Below are the code and all the weights of a small trained network. Each question names an input and a class and asks about switching units off, where a switched-off unit gives its printed mean instead of its output.

import numpy as np


def w(rows, s, z=0):
    codes = np.array(rows[::2]) - 128.0
    scale = np.full(codes.shape[1], s)
    scale[-1] = z or s
    return codes * scale


def f(y):
    return np.maximum(y, 0)


def log_softmax(a):
    a = a - a.max(-1, keepdims=True)
    return a - np.log(np.exp(a).sum(-1, keepdims=True))


def net(x, mask):
    res = np.array(x, float).reshape(1, 5) / 4 @ E
    y = f(res @ A[0][:, :-1].T + A[0][:, -1])
    res = res + np.where(mask, y, B[0][:, -1]) @ B[0][:, :-1]
    return log_softmax(res[-1] @ U[:, :-1].T + U[:, -1])


A, B = {}, {}
E = w([
[181,223,77,88,163,120,246,25,96],'x0',
[145,102,102,136,96,118,121,122,104],'x1',
[17,168,106,55,3,104,143,107,170],'x2',
[112,107,98,90,156,159,88,106,115],'x3',
[94,106,18,215,153,58,118,124,193],'x4',
],0.015)
A[0] = w([
[157,172,120,77,158,132,230,24,80,127],'n0',
[203,123,217,134,196,153,120,161,4,254],'n1',
[42,92,163,58,18,149,80,207,165,199],'n2',
[177,126,202,100,114,184,125,142,86,237],'n3',
[99,100,171,173,195,134,128,89,123,152],'n4',
[32,119,96,109,97,90,146,143,164,150],'n5',
[158,72,149,165,134,111,60,132,131,190],'n6',
[192,113,131,137,149,147,148,94,140,96],'n7',
[104,95,110,176,175,117,86,209,153,205],'n8',
[104,57,123,198,150,133,101,179,178,184],'n9',
[194,161,95,162,223,76,144,96,78,153],'n10',
[150,195,135,45,82,135,167,73,89,144],'n11',
[28,143,80,141,114,47,122,93,166,22],'n12',
[173,107,46,172,209,89,136,134,161,133],'n13',
[161,139,77,211,180,115,122,134,143,180],'n14',
[181,117,194,125,153,185,118,134,114,197],'n15',
[94,151,25,160,166,55,113,139,198,120],'n16',
[66,150,114,114,96,100,128,100,165,89],'n17',
],0.012,0.0073)
B[0] = w([
[122,168,54,115,129,103,202,102,148,253],'n0',
[171,122,73,131,136,41,60,150,110,224],'n1',
[44,158,179,157,73,132,91,122,81,226],'n2',
[94,182,169,132,133,5,75,167,94,201],'n3',
[161,80,112,142,123,165,143,143,161,160],'n4',
[117,106,147,127,151,48,70,127,98,186],'n5',
[97,90,133,115,123,152,122,191,161,178],'n6',
[167,130,134,121,162,116,148,88,114,158],'n7',
[94,71,131,113,155,171,141,211,136,192],'n8',
[89,67,120,102,103,167,136,199,158,194],'n9',
[204,144,78,139,177,164,136,81,206,206],'n10',
[117,211,129,62,64,86,209,127,96,234],'n11',
[218,140,32,147,129,32,64,161,91,182],'n12',
[135,128,130,141,163,167,183,111,173,196],'n13',
[149,64,129,140,158,177,147,117,165,190],'n14',
[142,90,122,142,131,88,76,137,91,182],'n15',
[188,109,21,137,214,132,105,128,167,201],'n16',
[141,164,101,96,72,70,119,119,125,174],'n17',
],0.011,0.032)
U = w([
[121,102,99,170,142,97,28,225,95,254],'0',
[203,153,65,121,166,64,112,44,112,107],'1',
[101,66,119,138,155,221,159,205,175,91],'2',
[175,144,83,195,186,245,159,16,164,94],'3',
[26,155,236,146,89,141,84,101,62,136],'4',
[70,172,118,57,79,131,209,118,85,61],'5',
],0.011,0.0018)

Each question gives the input, the list of numbers given to net, and the class t.
The units are the neurons (one row each of A and B). Each row of codes is followed by its name. A weight is (code - 128) times the scale printed after its matrix; where a second scale follows, it is the last column's (A, B and U).
mask holds one flag per neuron, in row order. A switched-off neuron (its flag False) gives its mean, the last column of its row in B, instead of its output. The means were averaged over made-up inputs and are rounded, as every weight is.
A unit's drop is (log p(t) with every unit on - log p(t) with that unit switched off) / (log p(t) with every unit on - log p(t) with every unit switched off).
The circuit of an input: a set's keep is (log p(t) with only the set's units on - log p(t) with every unit switched off) / (log p(t) with every unit on - log p(t) with every unit switched off). Starting from the 12 units with the biggest drops (on a tie, the unit counted first), units are removed one at a time, each time the one whose removal leaves the highest keep (on an exact tie, the one counted first), for as long as the keep stays at least 0.8.
units of the circuit, in order: the units of the circuit, biggest drop first
top k neurons: the k neurons with the biggest drops, biggest first
drop of u: that unit's drop, to one decimal
input [-7,-1,3,4,-4], class 4: units of the circuit, in order : (n2)
input [-2,-8,4,5,0], class 4: top 2 neurons : (n2, n1)
input [0,6,4,1,1], class 0: top 2 neurons : (n0, n10)
input [4,-7,1,4,-6], class 5: top 4 neurons : (n11, n16, n12, n10)
input [7,-3,1,0,-8], class 5: top 2 neurons : (n11, n16)
input [0,3,1,8,-2], class 4: top 2 neurons : (n0, n16)
input [3,0,5,-1,0], class 5: top 2 neurons : (n1, n10)
input [0,0,-7,1,-1], class 0: top 2 neurons : (n1, n0)
input [-3,-8,6,-3,0], class 4: top 2 neurons : (n2, n1)
input [0,2,0,6,5], class 2: top 2 neurons : (n1, n3)
input [-6,-4,-5,3,1], class 2: drop of n12 : 0.1
input [-1,-4,-1,-1,-8], class 0: drop of n1 : 3.0
input [-6,-2,7,-3,-2], class 4: drop of n2 : 0.5
input [-6,-6,-3,1,3], class 2: drop of n16 : 0.0
input [7,-8,5,-3,-1], class 5: top neuron : (n11)
